Rows, each with the tier of its hidden value
In the rows, 128 means zero.
[130 100  78 140 107 138  93 118 130 103 136 147 144 145 113 109 211 121
  80 127 158 139 104 107   2 139 138 168 122 139 123 176 150  89 154 138
 113  88 110 151 105 114 157]  R
[118 148 133 178 100 177  92 134 111 141 116  96 110 138 143 107 103  86
 179  54 144 102 104 161 108  91 139 143 110 171 124 134 105 117 151 143
  74 139 136  94 124  74 158]  M
[172  90  80 157  80 151  63 110 111 115 127 136 120 161  98  90 190  93
 128 107 176 124 105 154  19 120 138 168 122 176  99 174 142 104 173 152
  87  71  98 126  84  98 185]  V
[209 124 174 126 116 119 118 144 125 106 131 115  79 151 170 141  85 151
 118  84 139  79 142 130  89  72 125 127 111 142 143 124 125 133 104 189
 131 160 113 155  89 105 128]  V
[167 122 155 104 104  88 100 128 141 117 113  41 101 156 149 119  99 143
 211 148 136 104 123 148 183 120 123 110 116 144 117 131 122 155 136 121
 158 126 125 172  74 143 126]  R
[176 112 151 156 137 192 143 104 118 101 126 150 119 167 114 155 174 144
 111 100 137 130 133 162  81 102 123 144  86 154 142 158  98 166 136 175
 158 111 120 120 113 142 132]  M
[146 105 114 129  99 123  90 114 148  97 119  67 133 173 116 117 203 134
 168 146 145 133  99 137  83 156 133 154  99 151 115 193 125 131 163 127
 143  92 123 167  77 142 141]  R
[117 108 114 131 135 149 141 101 132 120 114 103 142 155  90 132 188 110
 174 172 125 155 115 160 179 171 121 122 107 138 107 166 112 148 164  97
 161  75 128 123 129 177 132]  V

Next part:
[137 106  53 133 198 102  89 137 110 106 129 161 144 164  79 169 100 131
 114 127 146 131 153 119 103 131  68 112 189  75 123 159 117 195 135 160
 137 212 135   1 102 137  63 130]  TR
[138  79 183  89  52 141 126 127 121 158  88 109 176 111 144  81 225 117
 109 140 137 144 106 135  88 123 151 171 132 120 141 128 137 104 135 132
  96 160 137 174 127 119 195 132]  TR
[100 164 162 141  87 153 122 146 157 150 178 147 147  99 159 174 136 138
 137 132 136 137 144 110 135 126 103 126  79 145 125  94 118  90 142 105
 139 104 103 190 112 118 125 109]  TN
[144  86 125 110 154 134 110 132 118 131 110 135 144 126 113 120 177 118
 109 137 137 137 129 139  95 124 157 140 152 128 127 123 147 136 125 154
 111 142 145  91 121 129 144 138]  TR
[116 152  69 162 235 141 123 153 140 118 160 180  92 140 109 187  22 138
 124 118 137 121 163 133 141 128  80  75 133 125 107 132 119 147 123 152
 153 106 122  36 118 136  74 117]  Gh
[116 144  76 157 222 144 120 148 136 122 150 180  93 142 109 181  36 134
 127 124 137 123 159 134 135 126  99  84 122 122 105 127 131 146 122 153
 146  96 129  49 117 135  66 121]  Gh
[105 157 178 130 111 163 130 136 148 145 159 127 150  92 146 178 150 132
 130 139 136 135 135 117 125 122 138 132  75 159 121  81 130  94 141 108
 126  81 111 196 121 119 154 116]  TN
[100 169 172 144  80 158 126 142 157 153 182 128 147  97 157 171 127 139
 138 134 140 136 155 107 136 127 122 125  72 146 123  90 115  93 151  94
 142 100 101 190 114 117 126 109]  Gh
[ 98 152 169 137 156 186 135 142 153 148 162 145 125  89 145 175  86 132
 131 141 133 132 144 121 122 118 145 116  65 173 118  70 139  86 130 120
 132  45 115 193 127 119 150 118]  TR

Next part:
[ 50 157 176 187 124 157 158 133 135 144 179 145 151 120 150 112 119 152
 137  63  66 127 134 132 114 207 118]  <48>
[161 126 109 158 132 118 100 129 124 130 150 131 122 113 124 121  90 141
 149 134 119 131 130 118  97 130 126]  <51>
[125 145 102 127 121 131 105 135 114 148 188 113 108 119 129 135  65 129
 121 110  70 123 106 118  77 158 118]  <51>
[136 207 166 150 132 128 165 124 136 145  86  80 118 133 104 120 120 130
 127 138 213 127 121 145 144 159 141]  <51>
[144 215 158 136 131 127 192 125 123 147  97 110 114 129 120 125 120 121
 138 127 186 125 101 123 132 146 128]  <51>
[108 168 173 201 126 127  80 129 130 172 137 120 127 112 134 123 118 116
 132 108 128 127 105 127 134  99 135]  <48>
[ 56 255 138 135 116 123   1 130 104 182 251 156 132  94 150 114  97 163
 129  98   9 120  74 110  50 190 120]  <50>
[106 151 133 172 127 116  24 129 127 198 162 128 122  98 139 124 109 120
 158 136 115 126  99 119 115 108 125]  <50>
[ 94 101 130 130 128 125 161 131 142 168 164 117 147 110 139 132 121 135
 169  95 135 130 135 130 116 200 107]  <48>
[163 133 115 155 132 130 110 133 132 128 148 137 116 118 121 118  53 137
 123 139 112 129 134 121 102 146 122]  <51>
[128 155 129 152 130 128  12 131 134 178 146 147 133  99 128  95 106 140
 154 143 115 124 125 120 112 137 136]  <50>
[139 191 118 147 126 148 133 128 142 117  89 124 153 144 106 146 138 137
 169 139 147 127 120 121 113 121 131]  <51>
[119 195 130 143 124 117   1 129 125 183 165 134 127  95 129 104 101 131
 132 129 113 124 108 118  96 135 132]  <50>
[144 202 150 160 129 137  17 129 139 160 112 130 131 105 114  80 102 132
 112 138 150 126 143 127 125 125 149]  <50>
[ 84 181 168 205 125 130  68 129 124 180 165 127 126 112 141 128 117 123
 135 104  96 126  96 126 123 111 129]  <50>
[118  90 156 163 125 116 196 132 134 166 153 136 148 116 151 134 128 119
 162  61 120 127 113 126 126 143 121]  <48>
[ 96 204 163 157 131 138 136 125 139 152 124  82 125 129 109 123 122 142
 135 141 181 128 129 146 134 190 132]  <48>
